In the rows, 128 means zero.
Each row has a class, written after it.
[206 140 149 120 158 172 117 124 111 123 136 138  84 143 135 107 113 114
 118 126  98 122  97  87 136 153 131 145 158 171 140 102 130 165  97 123
 133 179 116 160 129 154 118 110 154 131 157 142 155 120 152 183] -> C
[146 126 141 103  89 157 115 138 103 148 131 133  89 136 149 115 111  94
 137  77  87 132 105 109 121 160 119 141 144 113 146 115 137 164 107 144
  98 143 124 132 142  93 143 123 135 118 141 142 187  96 150 121] -> P
[117 171 145 134  55 134 123 129 107 136 124 126 157 118 155 132 174 126
 118 115 157 117  78 155  93 167 139 142 140 158 111 121 144 126 114 111
 138 175 122 155  99 138 147 139 125 104 134 132  97  97 157 135] -> J
[ 83  99 114 117  88 137  92 115  87 104 118 127  35 116 123 153  99 103
 133  92  66  99 115  62 111 102 128 154 113 172 176  81  91 204 133 115
 135 159 159  97 145 133 146 138 118 108 166 159  79 130 145 164] -> R
[ 90 130 151 147 161  90 149  88 139 199 134 133 173 194  67 172 176  94
 148 108 106 152 117  50 110 134 174 120 139 103 125 110 106  82 134 158
 131 203 111  81 141 186 130 125 113  67 136 138 144  96  97 190] -> C
[ 63 201  96 142 122 113 133 130 102 160 147 109 130 119 133 103 125 144
 167 135 138 108 193 212 143 123  40  80  61 200 114 140 143 119 185 136
 112 162 116  70 157 169 150 149  79 120 201  80 149 133 157 108] -> Q
[157 111  87 110 116 169 141 212 136 139 129 108 152 142 129 137 158 124
 123  95 113 122  93 162 131 127 106 128 125 141 145 141 113 143  91 147
 157 173 120 124 144 125 175  75 161 113 118 130 135  98 134 103] -> X
[118 107 188 138 112 138 120 164 100 127 134 135 159 125 156 164 183 109
 119 134 104 112  97  98  70 115 128 157 153 161 122 126 105 147  70 126
 157 142 114 125 133 174 125 114 135 115 168 118 113 129 123 136] -> N
[137 152 106 126  97 179 104 128 165  93 124 118 117 136 138 164 101 135
  64  93 107 153  96 103 154 157 128 108 119 118 144 111 135 149  78  90
 147 155 135 147 145 113 122 144 145 105 162 119 150  94 137 131] -> J
[109 114 155 129 129 116 136 203  85 100 163 155 101 152 115 150 135 103
 114 109 166 149 138 178 100 146 125 107 152 114 145 128 130 186 124 130
 149 122 108 113 103 146 126 127 155  96 143 105 135 119 136 113] -> C
[152 108  86 119 121 171 140 177 122 137 112 146 101 141 127 154 116 134
 129 120 148 106  76 141 151 148 130 142 132 135 153 151 116 141 126 150
 144 141  91 134 153  82 178 121 126 157 170 160 144 105 113 151] -> M
[128 129 177 124 125 136 103 154 156 117 114 158 117 115 147 171 125 118
  94 112 120 119 112 114 123 107 179 133 154 111 142 118 125 163 113 107
 135 167 138 143 128  69 138 119 159 128 167 149 149 127 156 164] -> R
[114 119 142 115 107 139 124 150 101 106 107 143 137 131 139 126 161  80
 113 125  22 147 114 116  78  76 154 125 131 171 146  90 124 142  87 131
 148 157 116 133 117 117 108  52 151  98 151 134 170 123 128 104] -> P
[156 124 135 131 132 183 148 115 117 120 102 143 122 140 176 127 117 127
  89 137  92 108  86 120 151 145 144 146 158 119 123 111 128 169  93 142
 147 154 108 113 137 142 137  75 146 133 125 134 164 110 136 152] -> C
[ 61 111  95 134 118 104 176 141 157  74  94  98  68 128 141 115  50  76
 164 107 126 151 235 138 103  85 120  71 109 125 101 118  67 107 149 103
 181 154  71 108 146 122 106 144 133 136 198 154 110 139 106 143] -> Q
[132 122 141 140 100 210 127 155 103 132 128 115  82 133  79 149 167 137
 105 108 116 144 106  82 125 135 130 133 163 168 140 119 102 131 117 129
 153 126 124 141 130 123 125 105 139 150 167 133 143  99 126 167] -> C
[100 169 164  95 158 137 127 142 111 105 107 132 103 110 186 160  97  81
 138 116  78 109 108 135 152 114 148 133 152 184  93 133  82 147 159 104
 119 159 133  99 110 167 131 122 108 107 163 137 143 127 139 138] -> D
[120 150 168 121  85 136 113 119 152 142 126 125 131 123 140 147 140 139
  94  69 134 124 119 205 107 132 139 109 100 124 154 157 115 192  98 121
 175 158 122 109 119 105 128  89 164  86 141 116 158 116 145 121] -> X
[146 140 203 123 140 164 122 158 100 135 117 118 169 114 127 156 166 165
  96 113  70  92 158  89 105  92 116 130 129 167 159 128 111 201 124 128
 149 143 135 103 112 138  87 114 172 102 171 116 138 103 164 157] -> E
[175 136 112 130 129 128 124 120 127 137 141 140 114 180 127 133 139 123
  66 129  97 127 119 114 126 129 147 127 158 160 143 137 156 158 162 140
 142 121  92  94 101 185 121  81 132 145 142 148 131  98 140 119] -> E
[132 160 140 149 129 173 118 141 113 112  97 114 118 130 105 128 139 145
  81 133  71 139 112 122 146 108 140 134 136 178 147 123 117 157 108  83
 151 152 127 101 103 168 136 100 152 132 131 135 110 113 124 154] -> E
[165 159 211 113 163 141 153 107 130 120 123 117 117 110 131 126  82 114
  73 119 120 135 126 137 144 141 155 153 167 121 126 104 134 142 126 119
 117 115 109 137 130 133 137 116 170 118  90 126 149 109 133 151] -> J
[ 84 179 177 133 123 142 135 137 177 117 119 121 104 212 132 156 132 149
 127 167 223 155 119  96 134 146 163  74  79  96 203 158 138 174  86  51
 179 113 121 156 164 125 107  81  95 133 161  89 116 162 105 155] -> M
[ 51 156  92 106 175  90 111 130 184  95 136 163 127 188 143 166  99  55
 156 109 133 132 144 143 128 131 164 127 169 150 101 128 145  96 194 151
 126 128 111 101 133 146 158 102  87 138 159 143 184 155 132 102] -> Q
[189  91 155 118 125 163 149 163  96 131  96 147  75 115 185 103  88 120
 101  90  75 111 122 149 120 125 140 143 123 149 139 150  99 183 110 128
 137 180 111  89 104 110 121  95 175 122 171 130 140 105 156 138] -> X
[130 176 170 122  62 126 128 135 108 154 129 125  79 110 188 140 154 135
  75  98 117  97 102 138 114 133 103 135 122 131 115 131 119 200  93 102
 137 138 113 102 141 148 140 110 143  99 166 134 106 119 139 116] -> D
[137 121 155 135 154 132 113 124 118 133 102 130 101 133 113 130 160 138
 106 134  71 122 117  85  75 108 142 126 152 158 148 130 131 124  95 113
 124 145 124 107 108 158 127 111 175  80 147 117 121 109 129 186] -> N
[140 138 126 140 144 189 140 129 103 135 129 148 156 143 146 105 139 114
  95 112 146 104  72 112 100 127 117 135 169 184 165 151 118 137  96 155
 139 148 106 109 153 156 149  84 161 147 170  65  87 107 149 108] -> Q
[125  97 156 151 120 171 135 207 106 147 127 166  75 126 194 121 145 100
  63 141 109 140  98 108 102 115 147 144 100 174 152 118 100 167  93  98
 113 131 100 119 106 123 148  86 123 110 159 106  93 150 144 111] -> D
[121 148 195 125  69  94 124 225 106 130 114 153 110 112 126 150 138 114
  74 115 101 128 112 125 147 124 131 134 156 121 133 122 110 117 132 129
 137 156 111 151 108  92 148 120 150 167 212 183 146 130 133  96] -> Q
[125 161 171  88 116 122 132 191 116 103 129 113 106 153 157 104 100 129
  91 113 147 111  68 108 105 162 113 184 144 159 104 138 111 180 117  82
 130 128 122 137 135 131 174 152 127 103 113 103 129 141 148 132] -> D
[ 94 104 164 121 115 114 109 174 101 134 116 146  71 115 158 176 143 101
  93 116 105 148 113 135 130 118 118  94 139 143 184 122 134 152 128 168
 119 121 122 123 123 123  97 136 177 134 183 131 126 130 139 152] -> Z
[154  92 113 149 137 106 139 153 111 134 129 156 125 147 111 110  84 109
 120 124 174  98 106  95  78 120 146 126 136 106 130 119  95 150 141 186
 140 114  79 114  97 136  33 153 137  86 139  80  18 121  87  95] -> M
[ 37 108  85 102 201 138 166 139 175 139 128 118 120 172 118 119  95 139
 166 155 202 165 147 122 106  60 106  77 136 119 123 164 147 135  99  47
 112 194 160 113 150 173 118  94 112 148 177 124 133 164  89 122] -> X
[154 154 199 118 135 131 119 167 121 101 147 145 109 178 168 145 107 110
  86 110 103 133 108 131  78 152 132 158 159 125 115 119 134 201 121 134
 135  92 132 144 103 133 105 103 130 150 195 126 153 110 152 156] -> C
[148 182 176 106 137 126  84 167 139 110 134 111 159 146 151 117 173  60
 109 108  94 172  97 159 123 159 110 137 163 186 131 108 130 196 141 135
 122 137 135 154 135 135 109 126 134 176 179 109 153 127 166 115] -> P
[160 160 161  86 112 170 105 136 111 135 131 150 126 104 131 133 124  99
 133 132  80 109  78 130 108 133 139 149 114 142 146 109 109 199  97 122
 127 180 132 139 155 133 142 120 154 104 144 146 140  92 143 113] -> M
[101 111 146  93  85  86 129  87 150 191 155 165 107 190 108 132 119 115
 117 131 178  96 157  78  91 123 134  98  72 168 174 164 112 165 159 137
 150 150  41 116 171 158 132 145  99 124 189 159 159 137 131 116] -> Z
[124  98 155 117 120 119 115 191  77 119 110 128 112 141 127 106  98  88
 123 129  86 151 103 122 163 128 106 141 136 152 174  92 113 174 122 113
 133 113 152 138 112 133 130 132 140 132 131 158 147  93 167 113] -> R
[162 131 122 124 173 141  99 127 150 127 135 149 118 130 133 141 129 188
 105 149 139  67 108 140 136  89 131 109 149 135 176 155 134 203 137  95
 140 191 137 118 149 109 138 109 162 122 175 131  93 135 161 189] -> R
[171 138 145 114 142 135 111 177 154 161 111 168 167 128 132 150 139 122
 122 136 116 125 149 127 109 115 128 121 156 154 158 146 111 123 122 108
 122 136 105 133 144  69 163  96 184 130 188 128 134 119 175  88] -> Z
[141  96 155 139 116 134  94 161 146 127 125 109  93 154 136 122 168 105
  87  98  62 152  76 137 106 154 131 113 104 134 183 118 118 192  85 169
 170 134  96 141 117 138 122 114 161 112 137 140 151  96 103 180] -> P
[160 112 170 132 142 135 136 101 116 139 121 140 142  94 132 149 144  99
 100 115 113 120  92  94 111 110 135 181 152 167 129 160  97 163  56  70
 165 139 114 135 158 166 182 105 153 135 137 120 140 135 135 139] -> N
[111  86 180 128  71 150 170 143  98  98 154 138 122 106 161 156  70 120
  90 117 101 119  68 109  94  99 142 164 128 112 139 123  83 165 101 110
 175 150  95 150 133 148 161  99 112 129 143 172 113 131 124 143] -> M
[123 117 124 125 115 163 105 183 131 111 121 114 132 140 166 125 206  88
  70 152 120 143  81 134 131 143 125 103 115 214 143 105 135 201  73 119
 149  71 131 139 118 170 136 117 148 126 126 135 160 114 165 104] -> D
[136 109 151 120 120 160 115 172 116 155 141 133 125 109 125 141 144 120
 121 149 127  98 106 109 106  97 137 126  81 160 149 147 116 181 101 137
 131 161 105 117 121 152 140 137 156 128 140 131 131 102 117 159] -> N
[146 202  84 122 189  50 150 126  90 188 101  74  94 158  52 116 124   4
 131 108 104 102 148 167 141  61 139 108 117 168  82 133 117 110 140 170
  97 154 143 157 142 185  81 111  91  99 206 110 182  87 114 120] -> E
[108 138 140 119 108 102 125 159 125 167 102 122 104  90 151 164 164 130
 102  81  74 111 109  87 136 123 141 119 145 152 140 122 120 154 138 122
 117 135 137 102 105  81 135 117 139  99 159 159 151 116 160 181] -> Q
[136 107 147 130 110 134 140 167 101 138  92 113 139 126 126 139 147 125
 107 119 128 136 103 110 158 140 120 108 149 140 166 158 103 146 138 130
 149 116 123 130 107 113 138  86 115 164 174 106 134 118 119  85] -> P
[123 144 182 129 160 129 114 152 147 101 108 117 152 138 150 131 158 127
 106 126  47 123  96 117 106 130 106 142 127 166 153 129 102 140 106 149
 161 197 117 143  98 152 124 127 131 156 162 117 118 109 120 192] -> X
[137 104 126 140 184 153 138 162 122 128 132 153 146 138 130 146 203 111
 108 149 127 129 118 130 155 120 125  96 108 136 162 110 141 204 123 122
 139 158 131 118 118 123 155 108 150 104 155  91 169 103 165 166] -> C
[155 153 152 115 104 176 132 138 165 123 120 132 125 149 172 116 120 146
 101 140 125 105 122  90 108 127 143 135 129 113 109  95 142 137  89  89
 123 172 116 164 142 120 138  94 139 117 171 158 129 111 136 121] -> J
[105 126 174 107 124 170 117 141 166 123 132 114 130  98 132 144  96 169
 111 128 103 121 120 120 115 151 127 152 103 151 137 118 102 117 108 123
 154 180  89 142 146 137 187 129 128 113 112 152 160 119  87 135] -> J
[127 150 154 111  70 134 125 142 107 119 124 156 120 134 172 144 125 125
  94  92 135 112 113 180 139 128 137 113 136 131 125 147 151 165 129 138
 126 154 115  92 144 134 138 131 185 130 179 150 153 126 161 115] -> Z
[147 145 173 110 130  99 158 149 100  96 116 100 130 149 140  82 206  76
 112  92 101 106 108 142 141 136 173 127 104 132 138 135  93 208 164 125
 152 187 121 138 135 161 124 125 121 103 138 124 127 117 150 164] -> M
[129 157  64  96  95 117 117 154  85 119 106 116  90 178  60 202 171  52
 161 100 102 140 159 132 121 156 116 134 127 190 108  91 120 146 182 182
 170  64 103  99 133 151  89 165 119 108 129 135 115  76 115 131] -> E
[147 134 114  84 120 167 119 128 112 103 132 146 124 142 161 133 110 166
  89 163 106 115  85 166 107 142 129 122 170 137 153 130 136 158  95 106
 135 163 112 116 176 129 129 100 163 112 135 141 124 102 132 106] -> J
[141 163 187 101 121 132 110 121 102 109 136 103 155 138  89 164 127 126
  88 110  50 127 113 118 157 102 152 135 128 150 185  84 135 207 124 116
 141 135 161  84 116 121 155  92 151 133 130 161 158  95 141 161] -> R
[148 140 195  96 123 143 137 166  63 122  96 108  73 152 114 126 104 114
  99 105 131 102 112 110 139 146 130 126 131 157 176 127 126 183 102 133
 133 149 126 135 126 157 154 125 162 101 168 132 177 100 146 143] -> E
[113 133 125 134 127 159 105 149 113  99 154 125 113 119 168 156 149 102
 109 128  63 132 120 124 159 122 109 139 115 154 138 132 121 157 109 135
 144 121 131  96 150 100 127 130 111 164 155  92 192  95 131 116] -> D
[136 127 164 129 133 139 127 189 120 130 131 120 121 129 206 100 140 137
  95 166  82  82 111 108 101 135 163 100 150 155 153 137 111 176 130 155
  98 167 110 103 139 198 101  90 120 105 141 138 108 140 168 118] -> M
[111 230 135 114 157 158 118 138 153  95 101 145  91 168 116 118 147 103
 149  82 125 131 139  23 151 100 142 120 111 196 116 140 101  93 110 105
 137  85 101 167 147 211  59 131 127 153  96 108  71 109  66 123] -> E
[105  85 150  96 130 153 124  90  88  83 123 148 135 102 143 132  82 141
  77 150  85 108 121 110 107 107 110 130 180 144 172 135 131 173 109 130
 151 189 119 114  95 158 115 121 163 135 157 148 165 138 136 101] -> D
[150 106 149 139 115 155 124 143 177 122 137 136  66 121 127 149  94 149
 113 125 151 142 117 150 141 133 103 123 117 156 128 131 100 138  96  90
 172  92  94 140 157 144 186 126 159 150 128 176 124 131 125 141] -> X
[111 146 169  99 143 132 109 141 142 135 101 118 101 114 114 167 157 123
 128 129 155  84 124 134 147 126 121 125 160 129 150 100 121 194  88 125
 148  97 135 157 166 110 145 119 139 126 131 157 146 131 117 143] -> R
[167  71  58 117 195 134 167 135 164 136 130 127 108 175  93  90 220 117
 125 153 150 129 177 155  69 105 140 117 181 132 113 182  94 175 111  83
 158 147  90 108 212  70 104 127 139 170 154 106 117 123 127 163] -> X
[ 95  94 109 105 137  89 136 150  88 133  91 147 100 107 172 111 134  99
 125  96 101 144  67 136  98 117 126 173 165 133 110 140 139 120  79 118
 136 193 152 163 124 163 112 104 125 123 134 141 125 145  97 115] -> R
[137 139 183 105 138 139 125 159 107 147 139 119  96  95 141 146  95 118
  92 130 109 124 126 126 127 145 117 112  93 154 165 144 116 169  89 127
 127 144 117 154 134 178 117 139 133 113 141 119 153  96 117 116] -> J
[136 142 170 105 117 142 108 131 117 158 122 109 143 138  83 154 134  97
 126 130  79 144  99 142 101 146 135 146 153 171 161  99  83 165 126 142
 148 155  96 114 155 118 144 111 134 112 132 144 130 129 120 149] -> P
[139  91 149 126 124 141 159 114 121 161 113 129 100 100 144 149  58 121
 102 148 121 123 100 113 129 154 115 166 161 109 111 108 104 115 103  84
 137 160 112 146 157 154 191 119 121  76 129 152 142 119 146 115] -> J
[157 131 114 144 115 180 100 183 137 103 126 166 120 144 158 127 142 136
  90 133  84  93 110 156 123 120 127 105 130 164 156 176  86 166  90 132
 152 176 101 135 144 133  87 141 150 157 174 132 102 106 162 141] -> X
[176 117 125 131 128 138 108 131 112 172 142 104 117 125  78 108 117 170
  83 168  42  84  87  91 115 106  97 134 139 154 152 123 117 133 117 127
 140 165 130 152 115 148 128 110  93 111 164 141 146  74 137 155] -> R
[119 137 126 102 117 159 122 136 170 136 113 117 125 131 179 129 139 154
 107  61 150 115  90 100 161 162 126 162 152 143 162  98 113 167 118 127
 133 173  74 125 150  72 164 113 139 137 116 169 109 129 102 162] -> J
[140 126 210 117 129 139 120 137 113 150 120 143 137 102 140 187  86 151
 112 131 117 129 109  88 117 143 150 133 141 162 184 100 110 192 114 115
 141 134 121 111  67 129 154  84 156 109 134 166 125 140 145 165] -> C
[131 173 169 150 136 152 127 155 149 112 133 137 112 142 156 153 146 142
  85  69 142 104  96 119 117 135 166  99 136 107 157 160 119 143  76 148
 115  89 118 122 155 130 142 107 150 125 160 105 111 103 110 137] -> M
[135 140 126 103 172  85 113 128 144 132 122 125 121  85 153 140 122 114
 100 132  67 119  84 153 118  90 132 101 134 165 113 116 109 159 101  93
 121 132 149 149 124 156 140 118 115 103 153 152 132 100 127 143] -> R
[102 113 131 118 107  87 166 111 116 115 143 138 109 159 175  93  78 103
 137  94 161 149 128 121 109 174  90  93 122  54 137 126 121 119 117 113
  87 131 118 146 144 218 212 127  82 121 139 134  65 141 102  42] -> P
[146 107 106  78 106 151 145 109  91 159  95  95 158  95 131 167 117 152
 123 150  65  92 101  77  83 130 146 154 161 148 129 112 107 132 134 157
 115 146 162  85 137 123 166  77  96 145 140 142  88 102 106 103] -> R
[147 165 183  94 121 121  97 115 125 113 128 113 148 107 151 138 122 136
 134 148  49 120  78 105 104 117 134 132 130 151 163  89 103 164 102 106
 126 179 137 131 139  82 165  83 123 132 162 125 120 127 113 134] -> P
[109 117 156 137 140 123 137 127 107 118  72 124 137 110 105 136 168  94
  98 109 124 108 124 111 130 138 136 122 157 174 157 146  97 162  93 133
 142 155 146 105 111 224 162 118 165 127 127 123  89 142 141  86] -> X
[123 135 122  86 113 149 142 124 121  93 124 123 111  87 157 143  70 118
  79 132 132  96  94 106 107 118 166 131 184 175 108 104 116 137 120 115
 124 124  94 140 130  87 116 116 117  99 114 111 153 120 141 107] -> J
[150 106 187  91 179 137 112 132  97 124 122 133 107  88 132 114 111 150
  84 136  88 123  70 139 132 128 138 152 192 184 145  95 113 158 108  95
 113 142 131 142  97 132 126 109 144 106 141 160 146 122 108 128] -> J
[146 187  84 126 140 167 128 185 128 152 124 150  61 183 102 145 100 114
 122  58 175 149 155 172 102 123 108 148 102 146  88 139 129 143 132 119
 122 155 107 136 155 182  67 140 149  83 169 108  43 168  95 141] -> E
[139 116 150 126 127 115 113 134 149 129 141 155 126 133 164 153 128  93
 142  86 106 122 142  90  61 123 133 118 151 113 166 135  98 153  92 117
 113 101 121 123 149  98 172 134 179 120 168 133  81  89 164 128] -> Z
[116 111 182 126 125 195 119 161 174 149 143 115 136 143 144 125 178 150
 104  86 189 127  92 134  92 136 140 101 139 163 150 101 106 207 116 128
 138 140  89 124 140 106 132 124 151 100 196 154 131 124 141 178] -> M
[128 139 143 126  84 140 111 153 100 144 121 107  97 125  98 143 145 130
  86  96  75 134 165 157 106 123  93 117 134 162 151 119 131 177 117 105
 153 117 130 143 110 158 117 112 149  71 154 167 181 107 186 125] -> E
[115  90 151  95 177 147 120 141 122 104 109 128 130 119 127 169 153 129
  77 167  69 122  81 108 114 117 100 147 133 138 153  95 125 175 111 131
 150 161 153 156 153 146 135 124 149 102 170 112 142 107 119 147] -> J
[125 100 165 144  89 171 135 157  97  99 136 145  76 119 145 139 151 141
  41 148 120  88  64  97 109 101 136 130 117 142 123 117 127 168 100 128
 150 101 117 142  83 143 134 124 132 113 158 114 117 111 120 140] -> D
[114 102 153 102 103 132 125 130  93 120 150 163 121 123 158 119 123 105
 139  49 119 106  99 108 110  93 136 161 160 130 115 110  77 171 114  97
 128 134 138 132 139 111 125 117  97 130 182 165 101 112 116  83] -> R
[135 135 177 110 139 110 131 182  98 105  75  99 127 122 146 148 189 111
  93 110 136 164 116 171 157 154 122  96 119 175 168 110  97 175  78  95
 160  75 136 165 140 111 145 126 147 123 158 126 144 129 133 127] -> E
[163 109 151 133 115 108 147 140 104 169  79 107 182 123 144  97 110 117
 126 122 167 123  67 131  89 141 128 129 122 173 126 122 139 155 126 149
 128 142 127 134  63 137 147 111 164  96 150 112 111 121 155 131] -> P
[152 125 126 117  97 149 114 134 112 109 130 107 110 106 138 123 120 119
 129 129  60 101 133 139 110 146 134 117 114 149 137  88 110 150 130 167
 155 185  98 109 121 154 132 139 135  92 104 137 112  90 130 151] -> R
[ 58 129 119 114 139  92 142  76 130 153 101 147 150 133 105 162 115 182
  84 131 237 104 118 115 126 139 134 101  95 101 198 182 157 165 127 123
 110 138 126 138 138  50 117 201 122 140 139  86 124 135 117 191] -> J
[177 113 143  94 113 159 121 106 153 116  91 138 159 132 163 143 109  74
 115 101  62 135 152 145 100 146 133 115 110 121 143 119 110 212 139 137
 142 182 131 140 137 161 155 108 181 112 182 178 144 120 190 119] -> P
[ 80 136 147  90 101  72 149  80 114 141 130  76 122 174  59  77  43 110
 146 111 228 142  95 166 106 100 121  91 155 130 128 109  88 151 159 101
 137 113 107 103 137 137 114 161 154  92 144 138  76 115 103 127] -> Z
[120 161 214 132 124 121 131 170 108 161  90 146 135 135 152 122 124  92
  93 101 118 134  86  67 163 136 112 131 128 197 206 147 107 155 117 114
 122 147 118 151  81 144 137 113 140 150 145 115 140 104 199 144] -> X
[142 151 190 134 111 170 142 143  69  95 103 108 118 105 114 144 144 150
 101 145 138 123 119 136 144 121 126 120 158 176 172  97 122 108  76 120
 146  92 120 139 151 113 188  87 169 143 132 111 136 120 132 109] -> E
[158 169 216 125 134 189 121 176 147 108 128 127 123 122 130 148 130 144
  97 116 119  93 118 116  83 146 136 145  96 180 152  91 118 179  57 123
 146  92  99 158 134 123 194  96 141  83 156 116 154 135 133 142] -> M
[135 122 209 129 109 186 101  84 139 127 123 140 168 118 161 151 127 133
  65 138 112 126  72 153  78 128 160 138 152 158 148 138  83 173 105 122
 163 138 124 151 114 124 108 127 164 121 163 148 118 122 168 177] -> D
[159 121 177 113 106 149 144 119  88  97 138 160 111 115 146 142 163 117
 123 114  97  76 134 117 104 116 179 129 135 120 114 137  96 173 131 148
 165 203 102 118 136 126 121 110 150 124 175 137 153 104 128 148] -> C
